Below are the code and all the weights of a small trained network. Each question names an input and a class and asks about switching units off, where a switched-off unit gives its printed mean instead of its output.

import numpy as np


def w(rows, s, z=0):
    codes = np.array(rows[::2]) - 128.0
    scale = np.full(codes.shape[1], s)
    scale[-1] = z or s
    return codes * scale


def f(y):
    return np.maximum(y, 0)


def log_softmax(a):
    a = a - a.max(-1, keepdims=True)
    return a - np.log(np.exp(a).sum(-1, keepdims=True))


def net(x, mask):
    res = np.array(x, float).reshape(1, 5) / 4 @ E
    y = f(res @ A[0][:, :-1].T + A[0][:, -1])
    res = res + np.where(mask, y, B[0][:, -1]) @ B[0][:, :-1]
    return log_softmax(res[-1] @ U[:, :-1].T + U[:, -1])


A, B = {}, {}
E = w([
[136,101,145,146,146,129,120,130,159,140,157,131],'x0',
[136,114,132,78,223,26,97,127,84,161,151,134],'x1',
[77,9,110,151,108,146,167,152,98,231,138,148],'x2',
[144,132,101,130,148,147,133,124,110,115,128,171],'x3',
[43,137,88,173,123,103,80,88,158,143,48,157],'x4',
],0.014)
A[0] = w([
[210,163,177,65,167,98,116,153,71,90,137,76,182],'N1',
[196,145,190,53,165,105,126,158,68,128,201,106,173],'N2',
[133,171,153,110,191,112,94,97,170,77,142,140,222],'N3',
[104,50,119,85,148,90,140,185,17,215,139,136,171],'N4',
[72,144,110,116,212,79,101,66,100,158,124,128,74],'N5',
[135,184,126,137,130,131,98,87,197,64,88,141,254],'N6',
[57,71,109,187,124,168,182,162,124,180,100,153,200],'N7',
[164,141,168,111,80,193,254,132,114,103,194,94,162],'N8',
[179,122,128,133,94,220,194,157,174,81,140,103,187],'N9',
],0.0079,0.0047)
B[0] = w([
[139,89,106,86,200,134,8,152,108,86,190,137,242],'N1',
[137,106,127,92,199,137,70,175,122,76,228,132,241],'N2',
[141,106,105,172,151,103,20,66,137,89,97,123,226],'N3',
[165,154,188,96,130,142,188,143,73,191,195,152,242],'N4',
[69,165,197,148,225,115,155,79,110,195,127,97,193],'N5',
[203,150,153,93,85,163,42,70,202,126,66,171,253],'N6',
[74,128,84,236,66,161,191,159,45,168,143,25,227],'N7',
[88,97,171,38,255,75,174,17,75,228,147,62,227],'N8',
[114,112,162,123,165,169,145,39,163,104,48,66,227],'N9',
],0.0069,0.014)
U = w([
[160,113,151,93,157,100,97,34,156,130,98,118,230],'0',
[89,95,125,121,165,125,190,103,104,163,129,113,217],'1',
[158,91,89,102,159,126,73,216,136,62,139,132,33],'2',
[203,103,153,81,111,128,172,254,105,158,166,142,8],'3',
[173,148,150,162,18,172,94,131,226,90,67,166,198],'4',
[112,99,54,192,35,166,145,190,124,123,97,108,18],'5',
],0.0094,0.0015)

Each question gives the input, the list of numbers given to net, and the class t.
The units are the neurons (one row each of A and B). Each row of codes is followed by its name. A weight is (code - 128) times the scale printed after its matrix; where a second scale follows, it is the last column's (A, B and U).
mask holds one flag per neuron, in row order. A switched-off neuron (its flag False) gives its mean, the last column of its row in B, instead of its output. The means were averaged over made-up inputs and are rounded, as every weight is.
A unit's drop is (log p(t) with every unit on - log p(t) with that unit switched off) / (log p(t) with every unit on - log p(t) with every unit switched off).
The circuit of an input: a set's keep is (log p(t) with only the set's units on - log p(t) with every unit switched off) / (log p(t) with every unit on - log p(t) with every unit switched off). Starting from all 9 units, units are removed one at a time, each time the one whose removal leaves the highest keep (on an exact tie, the one counted first), for as long as the keep stays at least 0.8.
circuit, biggest first: the units of the circuit, biggest drop first
most important unit: the unit with the biggest drop
k most important neurons: the k neurons with the biggest drops, biggest first
drop when u is switched off: that unit's drop, to one decimal
input [1,7,7,7,-3], class 3: most important unit : N4
input [-4,6,0,3,-7], class 2: 3 most important neurons : (N1, N2, N7)
input [-3,0,-6,5,5], class 4: circuit, biggest first : (N8, N6)
input [-4,1,1,-1,7], class 1: circuit, biggest first : (N3, N7)
input [1,1,5,6,-1], class 3: circuit, biggest first : (N4, N9)
input [0,6,8,1,0], class 3: 3 most important neurons : (N4, N8, N9)
input [-8,1,-7,6,0], class 2: circuit, biggest first : (N8, N1)
input [-5,0,4,6,3], class 5: circuit, biggest first : (N8, N7)
input [0,2,1,-7,4], class 1: circuit, biggest first : (N6, N3)
input [7,6,5,5,-1], class 3: 2 most important neurons : (N4, N8)
input [6,-4,5,-8,1], class 5: circuit, biggest first : (N7, N5)
input [-4,1,2,-5,6], class 1: 3 most important neurons : (N5, N6, N3)
input [6,-8,2,1,1], class 5: 3 most important neurons : (N7, N5, N4)
input [3,-7,-7,4,2], class 4: circuit, biggest first : (N6)
input [-2,5,8,-2,-1], class 3: 2 most important neurons : (N4, N8)
input [5,-3,3,-1,-8], class 1: 2 most important neurons : (N8, N6)
input [8,1,-3,8,-3], class 2: 3 most important neurons : (N2, N5, N1)
input [8,-1,-8,0,7], class 4: 2 most important neurons : (N8, N6)
input [0,-7,-2,3,5], class 4: drop when N4 is switched off : 0.0
input [5,-3,-7,-1,2], class 4: circuit, biggest first : (N8)
input [7,0,0,-7,5], class 4: drop when N2 is switched off : 0.1
